Each row has two labels, one from each of two sets.
[ -7  -3   6 -15 -32 -21  -9  -3  12   8  -6  24   2   2  -3 -24 -10 -11]
ruku & gof
[ -7  -3  11  -6 -30 -32 -20   0  32   4  -6  15  -1 -21  -6 -38  -8 -14]
ruku & gof
[ 22 -29  -3 -19 -31 -45 -16  -2   2   6  -7  23 -17 -60   5  -1 -11  -9]
logid & gof
[ 16   2   3  -1 -20 -19 -11   1   1  26  -5  16 -18  -4   7  -7  -8   0]
Lev & gof
[ 19  13  -9   7 -34 -25  -5  14  11  -2   1  -1  23  26   3   1 -11  -8]
logid & Rizev
[ 17   1  -5  -5 -26 -31 -10   4  10   2   0  14  -6  16  -6  -6  -9 -17]
logid & ror
[-18 -17  -2 -20 -24 -39 -22  -1   9   1  -1  28   0   9   8 -19 -15  -8]
Vorer & gof
[ 19   5   1 -30 -22 -33 -12   3   5  -1  -3  21  -2  -5  11  -6 -28 -12]
ruku & gof
[  5  17   3  10 -28 -14 -14   5 -11 -11 -21  13  17  15   1 -26 -13  11]
ruku & bala
[  7 -17   4 -18 -28 -26 -15  11  18   3  -9  21  10  -8  -1  -8 -11   1]
logid & gof
[ 36 -25   8  -7 -23 -36 -15   8   8   4  -9  18  18  -8   2 -16 -20  -8]
Vorer & gof
[ 19 -19  -8  -5 -28 -25 -14   2  25  12   1   8 -27  12   1 -11  -7 -17]
logid & gof
[ 14   5  -4  -4 -26  -3  -7  -1   5   7 -14  21   2  11 -10 -21   9  12]
Vorer & ror
[ 15   4   7   0 -27 -29 -25  -2   5  16  -4  12  18   3   1  -5  -7   3]
Vorer & gof
[ 15  11  -7  -5 -22 -18 -10  12  18   0 -10  25   4  16 -11 -11  -4  -5]
ruku & ror
[ 22  -6  -5  -7 -21 -34 -14   0   7  -4   0   8   1   1  -8 -27  -7  -9]
ruku & gof
[ 23  -7   1  -5 -34 -14  -1  10   3  11   2  14  -9   5   8  -1   1  -7]
Lev & ror
[ 37  -1  -2  -2 -25 -27 -16  -6   6   0  -4  16  -3   4   1  -8  -9  -9]
Lev & gof

Each row has two labels, one from each of two sets.
[ -8  -1 -20  -1  11  13  -3 -11  -3   2   5   7   3   0  -4  -1  -3  -4]
[15] & tefe
[ -5   3 -20  -8  12  -3 -11 -19  -1   2  14   4   3  -3  -4   6  -1  -8]
[9] & lukab
[-22 -12 -47 -26  27  30 -16 -35 -13  -5  15  19   7   4  -5  12   5  -3]
[9] & tefe
[ -2   1 -15 -10   0  -7 -14  -9   6  -1   6   1   1   2  -2   0  -2   2]
[9] & nuno
[ -6   9 -19  -4   4   4 -18 -10   5   5  12   7   3   7  -4  -3  -9  -7]
[15] & zos
[  4  -8   3 -16   0  -2  -1  -3  -6  -6  -1   1  -2  -3   7   6   0  11]
[9] & Dofu
[ -4  -6   5 -23  -4  11   3   0 -12  -8   2   4  -4   4   9   3   2   9]
[15] & Dofu
[ -1  -8  -8 -27   4  11  -8  -6 -13  -4   3  13   1   3  10  12  -7   9]
[15] & Dofu
[-12  -1 -23 -14   9  13 -15 -17   3  -1  12   9   6   6  -5   0  -1 -11]
[15] & lukab
[  7  -5   4 -25  -3  -2  -4  -4  -5  -7   3   2  -3   2   6   9   1   9]
[9] & Dofu
[  0 -10  -8 -20  -1   0  -7  -6  -6  -5   1   6  -2   4   6   4  -2  15]
[9] & Dofu
[ -9   2 -29   2  10  17 -10 -10  -1   4   7   8   5   7  -5  -3  -6  -5]
[16] & tefe
[  3   5  -9  -4  -6  -3 -16   1   6   4   5   7  -2   9   0  -8 -16   3]
[15] & nuno
[ -1   0 -11 -15  -2  -8 -18  -7   7   0   8   2   1   6   0   1  -4   3]
[9] & nuno
[ -3   2 -14  -1   5  -8 -15 -14   9   5  11   0   3  -3  -8  -2   3  -9]
[9] & zos
[-16   1 -20  -1  12  17   1 -12   1   0   5   4   5   1  -9   0  13 -15]
[11] & lukab
[  2   3 -10  -6  -3  -2 -20   2   1   0   3   8  -4   8   2  -5 -11   7]
[15] & nuno
[ -1   6 -21  -9   8   2 -21 -13   0   6  15  12   8   1   3   4 -12  -2]
[15] & lukab
[ -9  -8 -17 -13  13   5  -4 -18  -5  -1   7   1   2  -5  -6   5  10  -4]
[9] & tefe
[ -1   7  -5 -10  -5  -5 -13 -10   6  -2   7   4  -1   6   1   0  -7   1]
[15] & nuno
[ -4  -4 -17 -21  12   7  -9 -15  -7  -3  10   8   3  -4   5  13   2  -1]
[9] & tefe
[-10   0 -22 -14  14  19  -9 -15 -10   2   9  11   6   4   2   9  -4  -5]
[15] & tefe
[ -7  -7  -1 -27   2  13  -1  -3 -11  -9   0   5   2   9   6   8   4   7]
[11] & Dofu
[ -5   2 -18   1   2   7 -11  -3   1   2   3   7   3   6  -3  -4 -11   0]
[16] & zos
[-11  18 -19   1  14  10 -16 -12   2   9  17  11   9   5  -3   2 -11 -17]
[15] & lukab
[  2   4  -1   0 -13  -9 -12   4   9   1   2  -3  -3   7  -3 -11  -5   0]
[16] & nuno
[ -7  -1  -6  -6  15  11   0 -12  -5   0   7   4   5  -5   0   6   5  -6]
[9] & tefe
[-24  10 -17  -4  11  23  -1 -11   1   3   8   4   5   9 -10  -4   3 -18]
[11] & lukab
[-10   5 -21 -15  14   5 -10 -20   6   0  16  -1   3  -1  -7   6   6 -13]
[9] & lukab
[ -6  -5   2 -12   2  12   2  -5  -7  -4  -1   3  -1   4   5   6   5   2]
[11] & Dofu
[ -3  -3 -11 -13   7  -4  -4 -12   0  -2   6  -1   3  -5  -2   7   4  -2]
[9] & tefe
[ -7  -4 -14  -7  13   5  -3 -16   0   0  10   3   3  -3  -5   4   4  -1]
[9] & tefe
[ -9  -2 -11 -15  13   7  -3 -17  -2  -2   7   0   4  -3  -1   6   8  -6]
[9] & tefe
[-11   5 -21 -14  13  13  -8 -13  -2   0  14   7   6   3  -2   6   0  -9]
[9] & tefe
[  5  -7  -3 -13   6  -2  -6  -2  -7  -5  -1   3   0  -4   6   9  -7  10]
[9] & Dofu
[-10   2 -30 -13  16  -1 -14 -22   9   3  15   2   4  -1 -10   2   4 -10]
[9] & lukab
[-14  -2 -28 -15  19  16  -7 -24  -3   0  11   9   5   0  -5   7   2  -9]
[9] & lukab
[  0 -19  -6 -31   1   0  -2  -8 -10 -14  -2   8  -4  -1   9   9   6  16]
[9] & Dofu
[  5   3  -8  -3  -6  -6 -16  -2   3   2   5   8   0   6   3  -6  -9   5]
[16] & nuno
[ -5  -5  -2 -11   0  11   5  -1  -7  -4   0   4  -1   4   3   2   1   9]
[15] & Dofu
[ -7   8 -12   5   9  17  -3  -7  -3   5   4   4   7  -3  -3   4  -5  -9]
[16] & tefe
[ -8   0 -24 -12  11   3 -10 -19   3   1  13   3   4  -1  -5   4   2  -8]
[9] & lukab

Each row has two labels, one from each of two sets.
[  4   3   0  -5   2 -10 -11   8   0   4 -16   9  -7 -17   7  -1  -4   2]
S & (78)
[ -3  11   8  -1  -3   1  -6   8  -5  -5 -14   3   3   4   9  -6  -7  11]
S & (78)
[  1  20   8  -4  -7  -9  -7   8  -1  -3 -17   1   4  -3   4  -3  -1  11]
S & (74)
[  8  25   4  -2   7  -4 -10   0   1  -4 -17   7  -8 -16   4 -11 -32 -22]
S & (74)
[  7   8   9  -1  -5  -5  -7   5   5  -6 -14   4  -5  -6   1  -7   0  10]
S & (74)
[  9  21   9   0  13  19  -4   7  -5   3 -16  -4  10   2  -6 -17 -19   1]
G & (71)
[  4  12  -1 -13   2   0 -13   4   1   1 -15  10   0 -10   3  -5  -5  -4]
S & (78)
[  1   4   5  -6   2 -12  -8   1   5   0 -10  11  -9 -10   5 -11 -11  -1]
S & (78)
[  7  16   3  -5   1  -4 -11   8   2  -4 -18   4 -10  -5   5 -10 -10  -8]
S & (78)
[ 11   5  -1  -5   0  -9  -7   5   4   2 -10   2   1 -10  -8  -8   3  -9]
S & (74)
[  5  16   4  -3  -7  -2  -6   8  -1  -1 -18   9  -1  -2  -2  -4 -10   7]
S & (78)
[ -2  28  15   3 -11 -14 -14   7   0  -5 -23  17 -11 -12   8 -19 -29  -5]
S & (78)
[ -1  16  11  -2  -5  -6  -6   4  -5 -10 -25   7  -6  -6   3 -12 -20  15]
S & (78)
[  4  35   4   3  -3   7 -13   2  -4  -7 -15   9  -9  -9   2 -18 -26 -21]
S & (82)
[  0  13  -1  -3  -5  -8  -2   7   1  -1 -11   6   6  -7  -1 -19   0   8]
S & (78)
[  3   7  -4 -17  -5 -19  -7  10   4   7 -16  13   3 -18   7 -16   2  -7]
S & (78)

Each row has two labels, one from each of two sets.
[-12   9   3  -9   2   2   4   9 -21  -9 -22  11 -13  -1  -5  -3 -22  -6]
rav & [59]
[ -8  -9   4  -2   7  -4   8   7 -11 -14 -28   1 -11   2 -19  -5 -44  -5]
Luz & [59]
[ -4   8   4 -17  13  -1   2   1 -12 -13 -30  -9 -16   3  -9  -8 -14   1]
Luz & [59]
[ -7  -8  -3   6   2   6   6   7  -4  -7 -23   2  -4  -1 -11  -2 -52  -3]
Luz & [59]
[  2  13   8 -20   9   6  -1   6 -21 -17  -9  10 -24  13  -2   5 -33  -3]
rav & [59]
[  3 -12  -4  -5  -4   2   7   3 -22   9  18  -5  -2  17  14   4 -31  20]
rav & [57]
[ -3 -12  -3  -3  -4   3   3  -3 -36  -8  20  -5  -2  19   5  -5 -27   1]
rav & [57]
[  6  11  -6 -13   2  -1   4  20  -3 -13 -23   5 -15  -1  -1  11 -16  -2]
rav & [60]
[  3  14   1  -5   3   4   3   5  -7  -4 -11  13 -22  14   1  -2 -28  -3]
rav & [59]
[  1   5   3 -13   4   4   2   3 -11  -7 -18   5 -16  -1  -4   2 -30  -7]
rav & [59]
[ -8  13  -5 -16   8   3   3   8 -23   7 -23   1 -20   1  -1   8 -33   4]
rav & [59]
[  3  -2  -3 -20   4   4  -3  -1 -18  -4 -20   1 -14 -13   0  -4 -21   2]
rav & [59]
[  0  10   1   2  -3   0   4  25  -6  -8 -13   0 -13  -2  -5   8 -31   5]
rav & [60]
[  1  -9  -8  -2  -6  -1   1   5 -24   2  15  -1  -2  12  14   6 -22   8]
rav & [57]
[ -6  10  -3  -8   5   3   3   6 -21   3 -21  -3 -14   3  -6   7 -35  -4]
Luz & [60]
[  2   1 -21  -4  -6   1   1   0 -28  21  13  -1 -10  23  13  11 -56  14]
rav & [57]
[ -2  -5  11 -15  -2   0   0 -10 -18  -8 -31  -2 -10  -6  -6  -6 -28  -4]
Luz & [59]
[ -5  -1   7 -22   3   3   2  -1 -22 -13 -24  -2 -14  -8 -12  -5 -16   3]
Luz & [60]
